Below are the code and all the weights of a small trained network. Each question names an input and a target symbol and asks about switching units off, where a switched-off unit gives its printed mean instead of its output.

import numpy as np


def w(rows, s, z=0):
    codes = np.array(rows[::2]) - 128.0
    scale = np.full(codes.shape[1], s)
    scale[-1] = z or s
    return codes * scale


def f(y):
    return np.maximum(y, 0)


def softmax(a):
    e = np.exp(a - a.max(-1, keepdims=True))
    return e / e.sum(-1, keepdims=True)


def log_softmax(a):
    a = a - a.max(-1, keepdims=True)
    return a - np.log(np.exp(a).sum(-1, keepdims=True))


def net(x, mask):
    ids = ['ηλμξπσω'.index(c) for c in x.split()]
    T = len(ids)
    res = E[ids] + P[:T]
    u = 0
    for l in range(2):
        r = res
        for j in range(3):
            rows = slice(2 * j, 2 * j + 2)
            q, k, v = (r @ M[l][rows].T for M in (Q, K, V))
            z = softmax(np.where(np.tri(T) > 0, q @ k.T / 2**0.5, -1e9)) @ v
            o = O[l][rows]
            res = res + np.where(mask[u + j], z, o[:, -1]) @ o[:, :-1]
        u += 3
        y = f(res @ A[l][:, :-1].T + A[l][:, -1])
        res = res + np.where(mask[u : u + 4], y, B[l][:, -1]) @ B[l][:, :-1]
        u += 4
    return log_softmax(res[-1] @ U[:, :-1].T + U[:, -1])


Q, K, V, O, A, B = {}, {}, {}, {}, {}, {}
E = w([
[82,191,128,114],'η',
[131,143,172,104],'λ',
[132,91,3,180],'μ',
[86,180,170,152],'ξ',
[160,77,83,138],'π',
[169,106,221,102],'σ',
[167,60,94,70],'ω',
],0.019)
P = w([
[56,42,24,107],'0',
[83,187,174,196],'1',
[1,124,120,200],'2',
[105,191,168,192],'3',
[181,146,15,32],'4',
[112,195,158,174],'5',
[187,159,24,52],'6',
[118,195,149,165],'7',
[196,154,72,67],'8',
[115,192,146,159],'9',
[203,168,60,80],'10',
[119,195,141,159],'11',
[209,172,56,79],'12',
[112,194,139,153],'13',
],0.0088)
Q[0] = w([
[166,134,178,215],'0.h0',
[119,149,96,142],'0.h0',
[46,183,83,123],'0.h1',
[153,152,170,2],'0.h1',
[70,93,195,219],'0.h2',
[40,79,111,147],'0.h2',
],0.008)
K[0] = w([
[104,137,249,110],'0.h0',
[84,176,97,76],'0.h0',
[66,117,187,177],'0.h1',
[139,254,207,96],'0.h1',
[80,155,203,206],'0.h2',
[91,48,65,131],'0.h2',
],0.0071)
V[0] = w([
[254,203,144,88],'0.h0',
[180,143,162,119],'0.h0',
[95,74,146,70],'0.h1',
[187,180,132,81],'0.h1',
[212,148,240,197],'0.h2',
[163,136,178,70],'0.h2',
],0.0077)
O[0] = w([
[91,132,221,152,129],'0.h0',
[90,147,80,133,161],'0.h0',
[123,51,116,123,132],'0.h1',
[92,92,172,112,138],'0.h1',
[71,154,185,105,251],'0.h2',
[253,162,34,149,219],'0.h2',
],0.008,0.0015)
A[0] = w([
[151,100,65,151,16],'0.n0',
[98,186,42,92,254],'0.n1',
[40,115,226,143,94],'0.n2',
[61,179,113,255,21],'0.n3',
],0.011,0.0031)
B[0] = w([
[116,187,213,141,190],'0.n0',
[254,45,169,44,244],'0.n1',
[161,197,233,82,253],'0.n2',
[130,17,185,202,208],'0.n3',
],0.0085,0.0065)
Q[1] = w([
[188,115,161,96],'1.h0',
[246,28,206,81],'1.h0',
[89,161,139,66],'1.h1',
[168,255,27,166],'1.h1',
[138,71,157,93],'1.h2',
[102,169,113,137],'1.h2',
],0.0079)
K[1] = w([
[45,255,45,41],'1.h0',
[139,43,133,120],'1.h0',
[108,222,105,16],'1.h1',
[162,148,162,155],'1.h1',
[90,200,60,33],'1.h2',
[176,141,205,164],'1.h2',
],0.0072)
V[1] = w([
[120,201,2,148],'1.h0',
[19,83,64,137],'1.h0',
[121,139,164,216],'1.h1',
[74,82,199,29],'1.h1',
[141,97,52,217],'1.h2',
[52,149,118,81],'1.h2',
],0.0092)
O[1] = w([
[253,27,82,174,5],'1.h0',
[160,110,164,104,2],'1.h0',
[164,103,95,136,100],'1.h1',
[84,112,145,74,211],'1.h1',
[98,195,84,104,30],'1.h2',
[111,191,92,158,67],'1.h2',
],0.0066,0.011)
A[1] = w([
[98,6,142,138,2],'1.n0',
[244,158,45,107,237],'1.n1',
[96,254,173,248,45],'1.n2',
[133,178,203,115,48],'1.n3',
],0.0086,0.0023)
B[1] = w([
[142,135,152,18,145],'1.n0',
[72,168,156,114,152],'1.n1',
[165,61,10,72,204],'1.n2',
[171,152,79,150,252],'1.n3',
],0.011,0.014)
U = w([
[210,79,196,147,66],'η',
[98,180,157,142,254],'λ',
[183,86,57,123,107],'μ',
[150,215,253,166,152],'ξ',
[62,112,138,47,156],'π',
[203,201,165,86,101],'σ',
[75,206,19,72,95],'ω',
],0.011,0.0088)

Each question gives the input, a string of symbols that net reads in full, and the target symbol t.
The units are the heads (2 rows each of Q, K, V and O) and the neurons (one row each of A and B). Each row of codes is followed by its name. A weight is (code - 128) times the scale printed after its matrix; where a second scale follows, it is the last column's (O, A, B and U).
mask holds one flag per unit, layer by layer, with each layer's heads first. A switched-off unit (its flag False) gives its mean, the last column of its rows in O or B, instead of its output. The means were averaged over made-up inputs and are rounded, as every weight is.
A unit's drop is (log p(t) with every unit on - log p(t) with that unit switched off) / (log p(t) with every unit on - log p(t) with every unit switched off).
The circuit of an input: a set's keep is (log p(t) with only the set's units on - log p(t) with every unit switched off) / (log p(t) with every unit on - log p(t) with every unit switched off). Starting from the 12 units with the biggest drops (on a tie, the unit counted first), units are removed one at a time, each time the one whose removal leaves the highest keep (on an exact tie, the one counted first), for as long as the keep stays at least 0.8.
circuit, biggest first: the units of the circuit, biggest drop first
k most important neurons: the k neurons with the biggest drops, biggest first
top k neurons in layer l: the k neurons of layer l with the biggest drops, biggest first
which heads matter: for each layer, one digit per head in row order, 1 if its drop is at least 0.15 and else 0, layers parted by /
drop of u: that unit's drop, to one decimal
input λ σ ξ μ, target η: top 2 neurons in layer 0 => (0.n1; 0.n3)
input σ μ σ μ ξ π μ ξ ξ π, target λ: 2 most important neurons => (1.n2; 1.n3)
input σ ξ ω σ μ σ λ ω σ ξ σ σ σ, target ξ: which heads matter => 100 / 000
input ω σ ξ σ, target σ: 3 most important neurons => (0.n2; 1.n2; 1.n3)
input λ ω η ξ ω η μ σ σ ω σ η, target ξ: which heads matter => 100 / 000
input μ ξ ξ η, target ξ: circuit, biggest first => (0.n1; 1.n2; 0.h0)
input ξ σ ξ μ μ μ μ λ π, target π: 3 most important neurons => (1.n3; 0.n2; 0.n1)
input ξ ξ π σ, target σ: which heads matter => 001 / 000
input σ μ σ σ λ π η, target π: circuit, biggest first => (1.n3; 0.n2; 1.n1; 0.n1)
input μ ξ π λ π, target σ: most important neuron => (1.n2)
input ω μ ξ σ μ ξ η, target π: which heads matter => 001 / 000
input σ ξ μ λ σ π π, target σ: 3 most important neurons => (0.n1; 1.n2; 0.n0)
input ω λ ξ, target π: circuit, biggest first => (0.n3; 1.n0)
input ξ μ σ σ λ λ, target ω: 2 most important neurons => (0.n1; 1.n2)
input λ σ σ η λ σ σ ξ ξ σ ξ σ σ, target ξ: 3 most important neurons => (1.n2; 0.n2; 0.n1)
input ξ ξ σ λ η ω σ σ μ, target π: circuit, biggest first => (1.n3; 1.n1)
input ξ σ μ, target π: 4 most important neurons => (1.n0; 0.n1; 1.n3; 0.n3)
input ξ ω η η ω, target σ: 2 most important neurons => (0.n0; 1.n2)
input σ π ξ λ σ η ξ λ μ π ω, target π: 2 most important neurons => (1.n3; 0.n2)
input μ σ ξ π ξ π λ λ λ π μ ξ ω, target π: 2 most important neurons => (1.n3; 1.n1)
input η σ ξ σ η σ σ σ π η μ μ, target η: 3 most important neurons => (0.n1; 0.n3; 1.n2)
input σ π λ μ ω λ λ σ ξ ω μ, target σ: 2 most important neurons => (0.n1; 0.n0)
input σ ω μ σ σ λ, target ω: which heads matter => 000 / 000
input π η η σ ξ ξ, target μ: top 3 neurons in layer 0 => (0.n3; 0.n2; 0.n1)
input η σ η η σ ω σ σ π, target π: drop of 1.n3 => 0.8
